+4.45  +4.45  -3.09  +4.45 = J131
-6.47  +3.62  -2.57  +0.17 = J582
+1.18  -1.70  -0.22  +0.99 = J429
+3.56  +6.88  +0.19  -6.79 = J323
+3.63  -1.95  +3.63  +3.63 = J777
-2.20  +4.35  -0.25  -8.31 = J281
+0.18  +0.18  +4.88  +0.18 = J948
+4.89  -1.10  -2.39  +7.22 = J189
+0.66  -2.58  -2.58  -2.58 = J661
-0.93  +4.35  -2.11  +0.18 = J259
-6.71  -4.05  +2.08  -2.23 = J713
all J131: +4.45 : 0 1 3
all J429: -1.70 : 1
all J323: +0.19 : 2
all J661: -2.58 : 1 2 3
all J777: +3.63 : 0 2 3
all J948: +4.88 : 2
all J948: +0.18 : 0 1 3

+2.00  -2.39  +2.63  +2.54  +2.54  -2.39  +2.54 -> J743
+0.54  +0.54  +2.53  +3.48  +0.21  +3.48  +0.54 -> J14
+2.26  -0.11  -1.19  -7.89  +0.90  +0.67  +0.28 -> J124
-0.20  +1.97  -2.83  +1.35  +4.22  +0.36  -0.70 -> J218
+1.86  +1.86  +1.86  +2.16  -3.35  +1.86  -3.35 -> J565
+1.55  +4.46  -0.95  -5.29  +1.19  -0.96  +4.46 -> J936
+1.86  -0.07  -2.30  +1.87  -3.35  -2.44  +0.60 -> J87
-1.41  -4.54  -2.60  +0.53  +1.68  +2.42  +0.36 -> J668
all J14: +0.54 : 0 1 6
all J565: +1.86 : 0 1 2 5
all J743: +2.54 : 3 4 6
all J936: -0.96 : 5

+2.42  -3.44  -2.72  +3.80  -0.85  -4.54  -2.87  -1.05  -2.42  -3.03  -3.14  +0.14  -3.43  -1.48  -2.53  -4.50  -3.81  -2.58  -5.50  -0.87  -3.01  -2.79  +3.29  -3.84  -1.17  -2.40  -1.79  -4.37  -3.10  +0.89  -2.66  -3.11  -3.21  +2.70  -1.56 = J214
+5.10  +5.30  +3.77  -1.99  +0.68  +1.42  +0.53  -0.61  +3.75  +1.07  +4.20  -2.87  +5.00  +2.03  +2.88  +1.57  +1.40  +4.49  +1.69  +1.91  +3.71  +1.57  -3.29  +0.94  +1.33  -0.34  +2.05  +0.98  +4.61  -1.43  +3.79  +4.98  +3.98  -3.19  +1.15 = J151
+3.38  +2.52  +2.56  -1.14  -2.69  +2.43  -0.18  +1.03  +0.99  -1.43  +4.08  -4.87  +1.26  +1.78  +1.27  -0.89  +0.60  +2.43  +0.20  +0.30  +1.55  -0.12  -1.09  +2.43  -4.99  -1.28  -0.48  -0.02  +2.43  -5.69  +2.82  +2.52  +0.54  +1.73  -0.08 = J632
-0.28  -0.18  +0.33  +2.83  -1.70  -6.67  -4.02  -3.98  -0.45  -6.03  -0.10  -2.78  +0.09  -1.53  +0.12  -7.61  -5.95  -0.65  -6.55  +1.35  -0.34  -2.57  +0.38  -6.44  -1.59  -4.41  -2.06  -7.17  -1.32  -2.63  +1.04  -1.35  -1.43  +0.93  -2.42 = J715
+0.00  +0.63  -0.26  +1.05  +3.30  -2.09  -3.41  +1.05  +0.96  -0.91  -0.05  -1.30  +1.07  -2.82  +2.46  -3.55  -2.67  +0.57  -0.99  +2.20  +2.48  -2.80  -1.96  +1.05  +1.05  -0.54  +3.32  -4.00  +1.60  +0.49  -1.67  +1.25  +0.95  -1.75  -2.16 = J889
-3.98  -3.96  -3.62  -0.04  +1.05  +1.45  -0.03  +1.87  -3.10  +2.24  -3.08  +4.17  -3.49  -1.32  -1.79  +2.85  +1.88  -3.31  +1.13  -2.08  -2.00  +0.29  +1.63  +1.64  +1.53  +3.63  +0.13  +1.95  -2.66  +3.84  -4.01  -3.64  -2.10  -0.20  -1.32 = J534
+0.07  +0.53  +1.73  -3.73  -2.11  +3.53  +2.98  -0.76  +0.23  +0.81  +1.07  +1.12  -0.36  +2.61  -0.52  +5.69  +3.53  +1.39  +2.01  -1.31  -1.62  +4.27  +0.67  +3.93  +1.88  +0.93  -2.31  +5.30  +0.62  -0.10  +1.85  -1.14  +0.19  -2.00  +3.15 = J440
+0.39  -0.20  +0.51  +3.75  +0.10  -5.23  -3.47  -4.24  +0.45  -3.22  +0.62  +0.74  +0.73  -2.21  +1.71  -4.44  -2.33  +0.28  -3.47  +1.85  +1.14  -3.08  -2.06  -5.71  +3.13  -2.71  -0.33  -5.35  +0.78  +0.40  +0.33  +0.80  +1.35  -3.21  -2.09 = J581
-3.61  -2.74  -2.32  +0.76  -1.08  +0.43  -0.39  +2.28  -3.68  -0.51  -3.32  +1.18  -3.82  -1.49  -2.48  -0.12  -0.60  -3.46  +0.10  -2.44  -2.92  -3.68  +3.36  +0.94  -2.15  +0.61  -1.45  +0.21  -4.55  +1.90  -3.68  -4.53  -3.68  +4.07  -0.89 = J611
-0.55  -1.55  -0.04  -4.87  -1.89  +4.73  +3.46  +1.42  -1.72  +1.74  -0.60  +2.15  -1.14  +2.66  -1.78  +5.06  +1.59  -1.95  +1.71  -3.32  -2.40  +3.53  +2.59  +5.43  -0.79  +1.70  -2.24  +4.14  -1.49  -0.50  +0.49  -2.18  -1.14  +2.26  +2.73 = J23
all J889: +1.05 : 3 7 23 24
all J611: -3.68 : 8 21 30 32
all J632: +2.43 : 5 17 23 28

